Every row comes from one small tree of marks. The marks that hang from a mark follow it in brackets, in alphabetical order. Every link used is in the known rows. Which tree was each row made from?
Each row is shifted at random along 6 fixed directions that mean nothing.
Known rows
zedun(budin gomad(suviz(boson fomi)) maba): [   7 -194 -188  -77  125  -95   41  -78   -4 -109  -74 -242  348 -124
 -142   34 -243 -337  429 -215  191 -270 -151  -53  200 -238 -318  -36
  113  -91 -118  120   70  262  159  215  427  -48 -233    8  190 -126
 -259  111 -581  -20  -20 -125  122   94  149  159 -206    0   55 -224]
levov(fomi(dama maba(zedun) suviz)): [-302  193   36  149   23   43   -9  -95 -119   59  234   29  -83   56
 -119  -58  143 -224 -316   11   86 -265   20 -258 -179  128  360   44
   75 -251   45  305   25  -98 -168    1    6   61 -108  121 -105  -44
  -40  -64   98  -18   10   23 -138  295 -278 -209  180 -126   18   33]
maba(dama sozef(mape(levov(fomi geges)))): [-386  -47 -388   11  167 -137  122  219 -201 -321  194  -90  128  261
 -359   89 -194 -500    2  -60  111 -266  -83 -353  -79 -256   95   44
  411 -298 -155  -77   63  171  196  157  295   81   -3 -181 -196  380
  160 -123 -140 -142 -237  139  265 -175  327  -31 -188  237   49   49]
maba(zedun(budin(dazoso noros) gomad mape)): [ -89 -192 -394 -105   66 -256 -142  234 -229  -73  158 -225  541  386
  -64 -210 -159 -287  467 -209  -47 -195 -126 -254   55 -215 -158 -222
  264   12 -200  -45  124  284  495  433  375  -37   79   16    8  216
   70 -156 -202   62  209 -125  228  -83  244  153  -81  183  -26 -256]
vakez(sozef(mape) suviz(boson fomi maba(zedun))): [-229  -15  -40  217  117   21  194  145 -199 -298  -22  128  188  -48
  -28  214   58 -397 -271    7 -112  -41  437 -320 -248  -77 -116  607
  159 -189 -248  156 -319  -38 -331  154  235  -84  165  -57 -301  388
  -48  171 -195  -68 -444  496  474  -16   30 -149 -187  255   28  400]
levov(fomi(dama) mape(noros)): [-126  227  261  155   67  337  244 -383 -120  160  -89   11 -371 -275
  -36   15  124  -46 -440  -10  143 -328    8  -84 -196   38  493  213
  124 -121  -20  176  156   22 -499 -122 -144  -12 -312  162 -286 -201
 -263  288  -48    7  172   27 -354  580 -334 -239  149 -179 -122    0]
suviz(boson fomi(dama(dazoso) maba(sozef))): [ 169 -273  -40 -137 -117  168 -129 -307  255  -12   36    8  157 -430
   16  117  218 -285  -30  124   37  107 -251 -224    6   64 -218  -95
 -233 -303  205  175 -208  118   17  314 -262 -138 -295 -101  418 -246
 -239  108   30   59 -357  -43  121  260 -261  154 -124 -409  209 -127]
noros(dazoso(dama(suviz(fomi maba)))): [-264  -11  -74  152 -103 -103  -55 -117   90  -16  224  -78   57    2
 -178  183  -32 -693   31   -2    8 -280 -151 -551   -5 -104  106 -123
  -61 -508  -10  145  188  107  132   21    9  -15 -176  -33    7  -22
 -211 -215  -74    7 -182   99    3  221  184 -140 -272 -209  -58 -167]
budin(dazoso(dama fomi) gomad mape noros(vakez(sozef))): [ -79   65  120  181   65 -358 -448  230  -47  316 -200  -42  281 -222
  308  130   -7 -622  206 -442 -108 -742  118 -476 -334 -459  -64  -39
  294 -214 -112  398  -10  164   71  107  322  215  -66  546  144   72
 -599 -664 -506  308  130  259  -66  882 -219 -213  238 -180 -268 -204]
vakez(sozef suviz(fomi(dazoso(dama) maba(zedun)))): [-114   72 -180   56   -8   15   -8    1   69  -38   70  -66  -40  -96
 -328  155  -67 -572   25   -6   58 -211  -69 -266   -1 -196  -40    9
  -62 -486   77   18   20   99  -96  -21  121   50 -325  -34  211  -64
 -284  -90 -166  -82 -285   62  -10  103   56  -42 -150 -136   25   82]
dama(suviz(fomi maba(sozef(mape) zedun))): [-208 -172 -250  -83   67  153  351 -184  -43 -228   53  -95   80  -22
 -192   65 -102 -267 -125  133  160  150 -110 -140  106    2 -112  225
  113 -182   51  -51  -32  177  -64  141  326 -242  -71 -222  -28  174
   72  396 -109 -188 -273    9  404 -292   87   24 -237  108  130  227]
sozef(maba(dama zedun) mape(noros(suviz(boson) vakez))): [  85 -105 -358  -39   28  -83   74  250 -212 -153    6 -141  110  207
 -252  259 -270 -245  175  -25  107 -134    5 -168   93 -283 -390  188
   88  -12 -107 -175  -80  114   57  120  478  127    1 -117   81  195
   37  141 -321 -249 -397   67  424 -477  257   82 -169  290  182  148]
suviz(boson fomi(dazoso) maba): [ -11    3  -29  -15  -95  131  152 -304  110    3  109 -103   76  -79
 -167  164  113 -205 -109   50  121   -5  -49 -247  145  133  -85   20
  -99  -59   31   86   93   34 -166  127   66 -206 -158 -168   43 -131
 -120  307  -74 -122 -189 -117  112  -43  -94  -80 -154  -58   20  -23]
vakez(sozef(mape) suviz(boson)): [ 339  252 -158    7   37  -97 -113  162  144  323  -81  -78 -114   76
 -104  239  137 -152  121 -140   13 -217  233   74   97 -107 -115   55
   82  158   52  -46   51 -204 -332  -38  254  143 -102  -51  302   28
 -158   -6 -279 -154 -250  -59   29   73 -187 -153  193  103   16  -39]
fomi(dama(suviz(boson)) dazoso maba): [ -97   77   49   11  -78   71 -204 -144   80  105  195   47   66 -149
  -39   66  238 -314 -116   68   28 -123 -105 -254  -80   97   66  -67
  -75 -268  134  375  -76  -57  -47  129 -179   68 -187   36  218 -208
 -183 -119    0   36 -170   -6  -61  359 -339  -70   67 -334   90 -135]
dama(fomi(dazoso noros(vakez(sozef)) suviz(boson maba))): [ -46  148   26  -67 -111  213  228 -356   92  131   90  -33 -113 -102
 -260  187  141 -216 -243  173  200  -57 -121 -251   73  122   66  -45
 -120 -246  245   79  119   43 -293 -114   26 -123 -251  -78  155 -209
 -232  297   33 -171 -117 -198   85   16 -282 -178  -29 -183   47   52]
dama(dazoso fomi suviz(boson maba)): [  32   47  154  -50   35  221  209 -459  119  157  -18   -1  -29 -394
  151  125  182   35 -298  232  164  205  -73   63   68  206  -43  266
  -12   96  221  383  -87   -3 -323   -4  115  -55 -111   13  147 -217
 -154  456 -249 -141 -201  -60  232  164 -493 -105   66 -162  123   23]
boson(dazoso(fomi(dama noros(vakez) suviz(maba(sozef))))): [-507   87 -106  212  -54   27 -131   40  -93  -59  309   15    1  183
 -202   54  -84 -685  -54  -29   30 -322  -74 -614 -131 -144  214 -138
  -77 -554   -4  201  130   56  141   20   91    3 -142   49  -50   62
 -175 -375   57  -34 -120   62  130  127   92 -169 -166 -143  -46   77]
maba(dama(dazoso fomi suviz) sozef): [-209 -116 -143   10  251 -214 -134  143  -97 -181   90   75  282 -323
  171  157 -122 -343  -19   61   90   20  -47  -98 -140 -255 -235  375
  226 -101    6  561 -421   50  117  122  451  321  -12   82  192  171
 -110 -163 -647 -171 -499  273  630   91 -249   81   29   54  265  129]
fomi(dazoso maba suviz): [-201  263   15   52   20   84  -48   96 -175   29  248   42   57  167
  -82   61   85   15 -252   32  125 -109  101  -61  -74  171   87  135
   77  116  -11  360  -82 -210 -187  -31  152  109   51   12    4  -44
   88   29  -88 -158  -41  -63   23  -87 -264 -170  225   75   99  132]
noros(dazoso(dama) suviz(fomi(maba)) vakez(sozef)): [ 242   43  228   93 -108  217   95 -150   57   83 -141   31 -124 -385
  -20  469  -56  -91 -285  110  203 -104   62 -166   -6  -33 -228  248
 -228 -133  211  148 -156  -66 -413 -273   34  -28 -220   75  309 -268
 -308  269 -208 -143 -218   61   15  -30 -127 -178    4 -207  187  166]
dazoso(dama(suviz(boson maba(zedun(budin)))) fomi): [  40  -47   21   -2   25  382  196 -398   59   97   46 -144  -29 -170
    1   16   10  139 -162  227  223  275 -142  136  211  217 -170  127
 -134  161  150  110   30   -6 -154   44  200 -197 -198  -45  267 -249
    1  527  -94 -145  -43 -280  104 -258 -184   38    6 -199  211   84]
noros(dazoso(dama fomi) suviz): [  23   76   94  235  -71  -67 -336  142    1  116  106   23   47 -155
   66  312  -40 -429   23  -53    8 -287   30 -340  -95 -166 -117   41
 -138 -208   -7  333  -77  -94   11  -79   37  192 -142  202  243 -105
 -270 -332 -263   46 -173  149  -37  203   24 -112    9 -249   87  -95]
dama(dazoso fomi(maba(sozef(budin mape)) noros) suviz): [-690  119 -115   47  144  140  364   11 -380 -303  350  155   71  308
 -109  -67   26 -205 -558  334    3  154   79 -277 -299  163  347  336
  321 -253  -60  234  -84  102  -22  -50  245  -34  296  -41 -426  406
  296  199  153 -143 -101  225  522 -250  -97 -210  -33  271   36  369]
zedun(gomad(suviz(boson maba(dama sozef)))): [-212 -182 -217   20   75  -78  135 -133  -16 -296   24 -146  322    5
 -233   -2 -220 -654  234  -92  105 -225 -137 -411   73 -269 -133  -24
  121 -459 -111   51  101  260  264  253  231 -135 -175 -154  -13   76
 -179    1 -279  -10 -258   55  248   70  246   63 -426    0   14 -146]
mape(noros(dazoso(fomi))): [   6  269   68  124   47   60   46   66 -203  169   42  -68  -92  108
  -21  162  -70   70 -146  -52  122 -176  125  -12    4  -38    4  206
  125  318 -109  207   78 -162 -244 -143  354  120   10   87  -43  -30
  -50  154 -347 -221   34  -82   42 -132 -122 -177  174  179    0  110]
dazoso(fomi(dama suviz)): [ -34  -68   36    7  -57  254  -82  -23  -17  -33  167   93  122  -91
   68  -10  167   56 -223  179   29  185  -91  -78 -157  268  -32  -23
 -134  -72   78  227 -243  -80  -64  190 -338  -77  -38  -46  172 -163
  100  107  221  124  -73  -48  -81    0 -142   54   24 -264  213   50]
dazoso(dama(fomi(maba noros(vakez)) suviz(boson))): [-372  387  211  329   85 -235 -324   -2  -37  324  199   79  -82  -43
  149  204  166 -542 -169 -137    1 -552  222 -424 -228  -94  319  141
  153 -195  -10  691   45 -257 -137 -190  335  366  -37  396   25   81
 -353 -517 -352  -94 -168  202  151  649 -515 -400  310 -133  -87  -34]
vakez(suviz(fomi maba(sozef zedun(mape)))): [-295   63  -88  179  124   36  271 -177 -142 -100    2  -29  -28  111
  -81  -46   40 -421 -208  -31   -6 -170  200 -360  -77  -35  218  234
  170 -304  -68   42  155   25 -202   77  275 -143   -3   -2 -314  283
  -84  134  -24  -38 -137  183  226  144  -54 -220  -96  150  -96  129]
sozef(budin(gomad noros) maba(dama zedun) mape(levov)): [  34 -117 -309 -165  146  235  380   58 -245 -134 -287 -192  -22   -8
 -119 -104 -208   49  -44   40  158  106 -134  188  -24 -155 -294  266
  305  -28   24 -315  -81  405 -160  169  377 -105  -13   58   -7  180
  116  547 -169   12   41   58  100 -237  101   85  -25  200   45  329]
dama(dazoso suviz(boson)): [-183  134  154  139   -6  117   68 -341   63  135   10   68  -57 -255
  177  -44  241 -440 -204   94  -52  -95  -51 -316 -153  -23  286  117
   68 -374   44  335   55  116 -108   42 -145  -24 -117   86 -169   -6
 -278  -19  -67  145  -94  197   47  653 -329 -224  -55 -249 -109 -164]
dama(fomi(dazoso maba(zedun(budin)) noros(suviz))): [ -80  247  237  109   63  212   87 -389  -44  264 -106   20 -267 -426
   88   -5  163 -168 -347   85  182 -171  -25  -71 -128  -10  219  239
  -10 -282  261  403   -9   39 -451 -187  159   58 -325  417  118 -199
 -427  185 -218   37  118   22  -73  583 -651 -225  310 -322   10   96]
suviz(boson(dazoso(fomi))): [ 160  -43 -154  -19 -166  217  -99 -230  247  174   56 -175  -63 -155
 -128   37  -33 -327  230   24  100   28 -346 -151  241 -115 -132 -312
 -269 -205  177  -85  189  216   91  125  -77 -150 -416 -110  324 -290
 -254   32  -88   28  -54 -253 -103  101   83   75 -206 -320    2 -199]
zedun(gomad(suviz(fomi)) maba(dama sozef(budin))): [ 215  -56   29  -34  175  -17   98 -209  -30  125 -215 -121   72 -118
  254 -187  121  177  -44  -23  144    0  109  132  -42   98  -84  131
   97   90   55  155  -32    9 -219  199  162  -18  -60  152  235  -79
  -19  365 -137  131   15 -112   22  176 -376   25  184  -54  157  -87]
maba(dama(dazoso) sozef(budin) zedun(gomad mape(noros))): [-248   35 -290   26  176  -20  199 -191 -206   22  -44 -195  -76  212
  -45 -346  -75 -415   94  -30    9 -153 -119 -265    4 -284  249   17
  274 -383  -16 -134  315  334  137  176  400    1 -146  133 -137  264
  -90   89  -86   -5   78   -2  235  187 -105  -64  -68   91  -84  -79]
suviz(fomi(dazoso) maba(sozef(mape) zedun)): [ -91  -46  -52   95   60  -64 -126  -13   -8    9  -29   19  102 -187
  156   82  189 -389  -88  -98  -27 -139  188 -281 -164  -98  -60  327
   75 -177  -56  260 -214  -12 -194  263  223   17  -80  137   64  201
 -190  -44 -181   30 -304  247  318  322 -312  -61   61  -57   80  135]
noros(dazoso(dama) suviz): [  88  249  112  176    6   57    2  194 -213   46  169   -2   64  189
   19  334 -100  233 -257   65  157  -34  252   -1   37  129 -177  313
   17  444  -65  293  -97 -327 -209 -231  337  123  191   -4   44  -23
  178  185 -284 -297  -92  -35  149 -499  -39 -214  194  243  173  160]
dazoso(fomi(dama maba(sozef) noros suviz)): [-504  -24   27  135   46  204  -39   58 -244 -271  283  188  154    3
  -67  -14   70 -339 -386  145   18  -64   -6 -385 -356   98  151  127
   20 -414  -58  391 -248  -37   10  104 -110  -26   23   53  -97   93
   14 -128  168   56 -156  190  154   85 -117  -56  -15 -153  137  245]
dama(fomi(dazoso noros(vakez)) suviz(boson)): [ -46   38   21  -32  -19   -2 -137 -130  100  128   18   36   27 -483
  -49  326    9 -533   60    6  153 -209 -205 -236    5 -232 -150   80
  -36 -313  200  440 -160  125  -81  -72  196  159 -350  131  319 -163
 -501 -144 -520 -119 -311   65  259  413 -303  -34  -20 -287   87  -11]
budin(dazoso gomad(suviz(maba)) sozef): [ 188    4 -125 -200  -52  -51  184 -312  167  226 -140 -348  106   59
 -242  -20 -105 -153  215 -192  247 -326 -291 -108  252  -52  -70 -374
  173    5  136 -156  461  292   41   68  272 -217 -228  -70  187 -272
 -226  223 -182   50  256 -417 -307  136   24  -71   -9  -53 -200 -327]
levov(geges mape(noros(dazoso vakez)) suviz(fomi maba)): [ 174  -63   14  -78 -121    8  -37  -75   40   76   45  -68  -28 -236
 -277  566  -41 -246   39 -106  214 -403  -61 -258   86  -63  -80   43
  -77    8  -33   49   31  -34 -178  -31  -12   26 -286 -149  125 -176
 -202  165 -217 -282 -289  -99  -10   14  136  -22 -103 -130  157 -111]
sozef(mape(levov(geges suviz))): [-312  198 -158  110   43 -167 -143  300 -125   13  194  -10   27  325
 -151  100   96 -462   15 -185  -52 -461  103 -369 -204 -105  327  -37
  368 -193 -217   57  124  -40   57  135  -30  152  101  -27 -270  325
  105 -338   57   51  -62  185  -70  258  154 -204    7   93  -95 -128]
gomad(suviz(boson maba(sozef))): [ 179  -95  -28  -70   -1  145  161 -165   15 -105   22  -67  261   56
  -46  111   45  133  -75   71  138  139   95  -10  119  181 -258  137
    2  291  -36   72  -75 -135  -80  199  114 -232   56 -295  108  -48
  134  440  -66 -145 -230 -183  259 -352  -58   53  -92  106  194   -8]
gomad(suviz(fomi(noros))): [-274   14   14  112   98  -36   69  103 -177 -252  109   53  278  -49
  -81  175 -113 -293  -90  -57   87 -179  106 -243 -151  -77  -80  263
  154  -81 -192  352 -199  -22  -54   36  226  -28   45  -39 -139  110
  -69   17 -351  -69 -193  167  248    8   53  -44 -141  137   27  147]
noros(suviz(boson) vakez): [ 179  131  -41   45   -9  -24  -27   77   17   95  -68  -85   15 -124
 -158  486 -243 -263  134 -158  226 -307   42 -116  212 -267 -310  160
   23  100   58  165  -21  -63 -123 -215  491  105 -156  -26  200  -40
 -280    2 -608 -339 -282  -16  249 -103   14 -146   -5  129   92   45]
gomad(suviz(boson fomi maba(sozef(mape)))): [  -2  107   90  150  106 -197  -97  -89   46  141  -55  -20  106  -58
  147  165  205 -307  -47 -212    9 -340  364 -242  -63  -30  -11  261
  170   81 -122  340  -15 -234 -280  151  336    4   24   95   43  131
 -213  -23 -319  -27 -268  108  243  349 -355 -204  117   60  -17  -56]
budin(dazoso mape noros sozef(maba(zedun))): [ -52 -196 -355 -183   88 -117  142  269 -323 -214   59 -199  534  395
 -136  -23 -269  111   64  -96  100  -84  -79  -93    1 -133 -353   -9
  396  364 -215 -116   12  277  286  260  592 -119  317 -148 -187  271
  250  176 -234  -62  113 -109  331 -505  258   80   46  482  -29   48]
budin(gomad(suviz(boson fomi maba)) mape noros sozef): [ -55 -350 -219 -258  -68   34  374 -289    3 -248  -42 -227  532   99
 -314  -18 -143 -208  127  -59  119  -98 -284 -352  149    0 -295 -307
  174  -85  -22 -235  230  424  264  353  182 -565   28 -296  -77  -19
  -22  406   -2  124  121 -284  108 -249  326   93 -370   98 -154 -195]
boson(dazoso(dama fomi(maba))): [-256   45  -76  183   26  203 -176   48   -5  -29   97  -96  -46 -213
 -100  142 -328 -422   79  -60  183 -169 -211 -102   51 -290 -131   56
 -121 -214   20  256  -30  143   43  -75  299   98 -356  130  221 -209
 -298 -194 -450  -98 -105   21   -8   92  108    9 -102 -193   32  137]
mape(noros(dazoso vakez(sozef))): [ 319   84 -126   -9  -68 -257 -323  429  -37  178   37  -51  153  145
  -62  414  -68 -105  266 -203    6 -306  146 -143    1 -238 -303   32
   34  283 -109   96 -133 -212    3   16  253  281   20  -47  306   34
  -94 -196 -400 -266 -270  -29  213 -174   41  -11   88  169  151  -35]
boson(dazoso(dama(suviz) fomi)): [-228   51  129  255   43  193 -203  188 -193  -50  231  128  152  -29
  319   15   11   72 -236  141  -20  199  128  -55 -229  133  -66  287
  -76  177 -117  490 -326 -164  -25  116  -21   84  139   98   21  -25
  158  -48 -107   37 -107  139  176 -109  -87  -17   50  -68  171  218]
dama(suviz(fomi(dazoso))): [-118   64  -20  -36    2  150  189 -197    6    2   97  -26  -11 -133
  -80   68   41 -127 -181  128  149   67 -135  -83   37   99   33   81
   33 -106  102  187   -2   66 -164    2   48  -89 -133  -92   28 -101
  -49  249 -135  -76  -94  -66   61   14 -129  -75  -60  -68   55   49]
dazoso(dama fomi(maba(sozef) noros)): [-236 -127  -97   52  113  247 -100  142 -127 -259   98   14  161 -270
 -123  252 -294 -279  -69   35  224  -48 -151  -34  -65 -206 -330  248
  -30 -104  -43  328 -326   59   54  -29  358   79 -214   36  277  -60
 -166  -44 -437 -202 -316   78  294 -181   47  148  -52  -90  247  322]

Write each row's tree
[ 404   25  -59 -285  -15  -69  -61   33   10  405 -209 -219  167   75
   83  -20  181  281   96 -214  108 -225  -99  106    1   78 -151 -247
  361  462   80  -74  152  114  -90  255  102  -77   95   85  256  -80
   41  187  -43  163  340 -346 -282  151 -231  -50  381   14 -101 -232]
budin(dazoso gomad noros sozef(mape(levov(geges))))
[-264  240  150  138  -58  255  170 -329  -70   91  189   37 -115   31
  -72    0  172 -272 -393  200   59  -91  -17 -348  -97  146  307    9
  -48 -293   85  213  198   21 -160 -124  -61  -96  -75   76 -143  -74
 -137  132  161    8   27  -20  -14  166 -235 -275    9 -157  -80  -17]
dama(dazoso(fomi(maba noros(suviz(boson)))))
[ 122 -200   10  131    1  237 -212  -64   85  -60 -145  -70  147 -601
  134  276 -192 -301  166  -79  151   24  -96   -7  104 -295 -548  396
 -234    1    7  353 -385  112  -93  169  310   -2 -346   88  355 -213
 -392   83 -659 -127 -393  153  295  150  -86  171 -148 -232  199  192]
suviz(boson(dazoso(dama)) maba(zedun))
[-114  212  -43  136  -57   78 -238   35   24  233  252  -57  -82  128
  -31   -5   55 -174  -16   -9   63 -126  -69 -176  -16   27  119 -188
 -125  -55   83  205  114  -86  -19   -2   35   77 -161   98  197 -152
  -77 -186  -16  -28   48 -172 -105   87 -143 -107  123 -167  -12  -31]
boson(dazoso(fomi(dama noros)))
[ 213   46 -114  -92  -70 -177 -416  184  132  208  217  -48  195    8
    8  212  186  -14  137  -97   56 -101   26  -33   47  116 -227 -116
  -96  238   69  295 -167 -243  -36  192   75  183  -77   -6  490 -151
  -13 -144 -185 -121 -237 -181   47  -21 -261   56  224  -79  204 -100]
suviz(fomi(dazoso maba))
[  32   32 -123 -105  -39  153 -119   47   33    3  135  -43   90 -160
 -227  212  -49 -150   31   23  207  -75 -231  -16   55  -55 -216  -35
  -87  -60  122  205 -158   29  -44   -2   90   77 -281  -57  355 -245
 -165   24 -261 -168 -166 -145   18  -47 -132   86   40 -155  160   48]
fomi(dama dazoso noros)
[-114   87  -69  117   82  180  198  -51 -171  -25  -17   20  -24  175
  157 -183  154  -25 -308   80  -31  100  196 -127 -184   52  197  301
  220  -26  -72  -10  -47   16 -159  141  117 -126  118  -12 -273  358
  173  217  168   52   -6  145  233   31 -207 -156  105  152   21  177]
maba(sozef(mape) zedun)
[ -75 -165  -68   28  155  -52   63  190 -227 -166 -262  -34  273 -230
   56   78 -265 -262   74 -225   63 -331  -28 -125 -237 -367 -249  223
  291 -141 -209  173 -173  309   63  100  375    2   42  214 -143  140
 -250  -24 -488  168   35  268  140  315   90  -10   -2   96  -41   71]
zedun(budin(gomad noros(suviz) sozef(maba)))
[   2  128 -236  -85  -47 -281  -16  257 -155  135   71 -174  196  374
 -358  213 -158 -390  250 -269   54 -588  -40 -392   66 -224  -71 -319
  319  -24   25 -118  334  107  145   11  352   45   49   18    9   99
  -92 -198 -233  -94  143 -152  -69 -126  303 -168    1  245 -209 -188]
budin(gomad mape(levov(fomi)) noros(dazoso vakez(suviz)))
[ -35 -120  -50  -27 -107  -25 -139   80  -69 -128  206   19  202  -30
 -233  379   60 -309   29  -51   15 -250   -8 -402  -95   30  -35   16
  -31 -120 -159  120  -82  -46   18  207 -214    3  -80 -163   19    0
   10   -7   -4  -95 -279   29   45   -8  198   43 -204  -99  149 -114]
levov(geges mape(noros(suviz(fomi(dazoso) maba))))
[-251  178  -81  105  122 -112   38 -239    3  136  199  -58  -35   94
   38  -97  129 -404 -141  106   42 -100  -22 -325    3  -47  235  -11
  166 -228   64  255  225    1   65   32  276  105  -62   30   -5  132
  -83  -89 -124  -81 -187  -28  279  161 -300 -207   61  -30   -3 -147]
maba(dama(dazoso(fomi) suviz(boson)) sozef)
[ 204  -60   69  -38 -170  318  172 -199  -28    1  117   24   57   24
   25   80  106  267 -355  351  126  320  -59 -124  -19  317 -108  -30
 -244   45  213  -32  -87  -25 -120   22 -278 -165  -17 -145  158 -189
  179  449  345  -13  -26 -165   14 -402  -58  -21  -11 -152  246   70]
noros(dazoso(fomi(maba(dama))) vakez)
[-109  218  -44  108  122  -21  -70  -56   11  177   70 -112 -105  -40
  -48   61  -59 -179  -77  -61  196 -228  -11  -27   42  -85   54   37
   86  -10   85  256   98  -83 -156 -111  378  184 -205  161  186  -77
 -173  -58 -340 -142  -65  -81  -26  149 -257 -154  222  -44   33   24]
dazoso(fomi(maba(dama)))
[ 102 -120 -128 -143  172  205  313 -285  -44  -21 -156 -183   41 -151
   39 -166 -109  124  -37  118  304  142 -214  218  142    8 -158   96
  107   13  151   47   31  207  -83  101  258  -54 -182  -43  203 -139
    9  486 -246  -62  -25 -198  106 -100 -178   99   27  -28  200  -25]
zedun(gomad maba(dama(suviz) sozef))
[-234 -127 -411  -97  211  -59  164  -15 -184 -204  101 -252  289  288
 -150 -178 -269 -273  244  -48  184 -133 -195 -120  177 -227  -93  -73
  265 -109  -78  -53  227  326  322  197  545   64  -72  -78  -12  136
   46   75 -318 -142  -12 -118  327 -236  150   84 -130  232   55 -179]
zedun(gomad maba(dama(dazoso) sozef) mape)
[ -50   73   21   43  172  -90  113  -67 -107  207 -299  -52  -29 -138
  255 -168  107 -154 -167 -139   26 -321   54  -78 -299 -158  110  142
  377 -126  -33  150   47  212 -215   96  249   55   50  325 -138  141
 -212   30 -185  303  118  185  -65  638 -374 -221  283  -14 -181  -33]
budin(gomad noros sozef(maba(dama(suviz)) mape))
[  25   92  -58   74   17 -143 -175  208 -139  113   29  -54  153  122
   27  168  -20 -156  101 -195  -18 -330   89 -195  -62 -179  -67   55
  187  170 -135  177   10  -80  -19   82  269  124   58   83  -16   97
  -98 -138 -353  -63   -3   37   88  103  -43  -93  112  150  -51  -92]
budin(mape(noros(dazoso)))
[-178  121    6  117 -110   78   60 -284   42  125   69  -42  -74  -24
 -179  107  116 -595  -58  -37   74 -333  -50 -514    2  -72  172  -40
  -71 -466   90  115  183   61 -104  -18   82 -113 -223   30  -52   25
 -325  -43   18  -57 -130   12   88  349 -163 -228  -98 -189  -81  -28]
fomi(noros(vakez) suviz(boson maba(zedun)))
[-107   89 -114   37 -119  -39  -57  -25   24   63  383  -21   25  325
 -240   64  240 -211 -102    4  -25 -254  -23 -412 -129  214  487 -307
   84 -153 -100  -79  267  -41  113  118 -402  -33  -56 -223 -226   99
  234 -115  446   24   42 -117 -238  151  163 -147  -30 -100  -16 -347]
levov(fomi geges mape)
[ 226  166 -206  -52   81 -233  -69   -3  176  410  -38 -165 -195  164
   21   14  227    3   25  -54   32 -152   93   29   28   39   73 -143
  125   39  171 -109  205 -117 -257   21  231  141  -52   83  318   52
    2   62  -42  -28  -78 -154  -51  169 -331 -177  317    7   34 -153]
vakez(sozef(budin(mape) maba(dama(suviz(fomi)))))
[ 161  -95 -429 -123  -29 -153   71  143  140  -18   86 -118   28  263
 -344  158   67 -246  105   59  -38   42   57 -138   63   44 -140 -133
  -49 -214   83 -385   49   10 -105  192   17  -68  -47 -273  292  115
  126  183  177  -66 -349  -59  102 -324  221   40 -178   86  120   41]
vakez(sozef(budin mape) suviz(fomi maba(dama)))
[  78 -111   35   75  -63  354  259 -166   26 -170 -228  -27  -68 -494
 -230  459 -365 -418  -77   71  252 -112 -167 -144   85 -284 -337  292
 -191 -367  137   29 -131  232 -231 -239  148  -90 -388  -64  139 -250
 -442  270 -421 -160 -304  175   60   -5  235  -25 -331 -175  101  231]
noros(dazoso(dama) vakez(suviz(maba)))
[ -54  -16  172  134  -32  236  -94  -47 -101  -91  131  104  230 -145
  129   46   89  -21 -173  119   31  107   71 -154 -148  127 -152  161
 -145   42  -49  389 -271  -90  -84  171 -144 -110  -11   -3   83 -173
  -35  127  -64   82 -113   17  110   -6 -139   40  -68 -168  128   77]
gomad(suviz(boson(dazoso(fomi(dama noros)))))
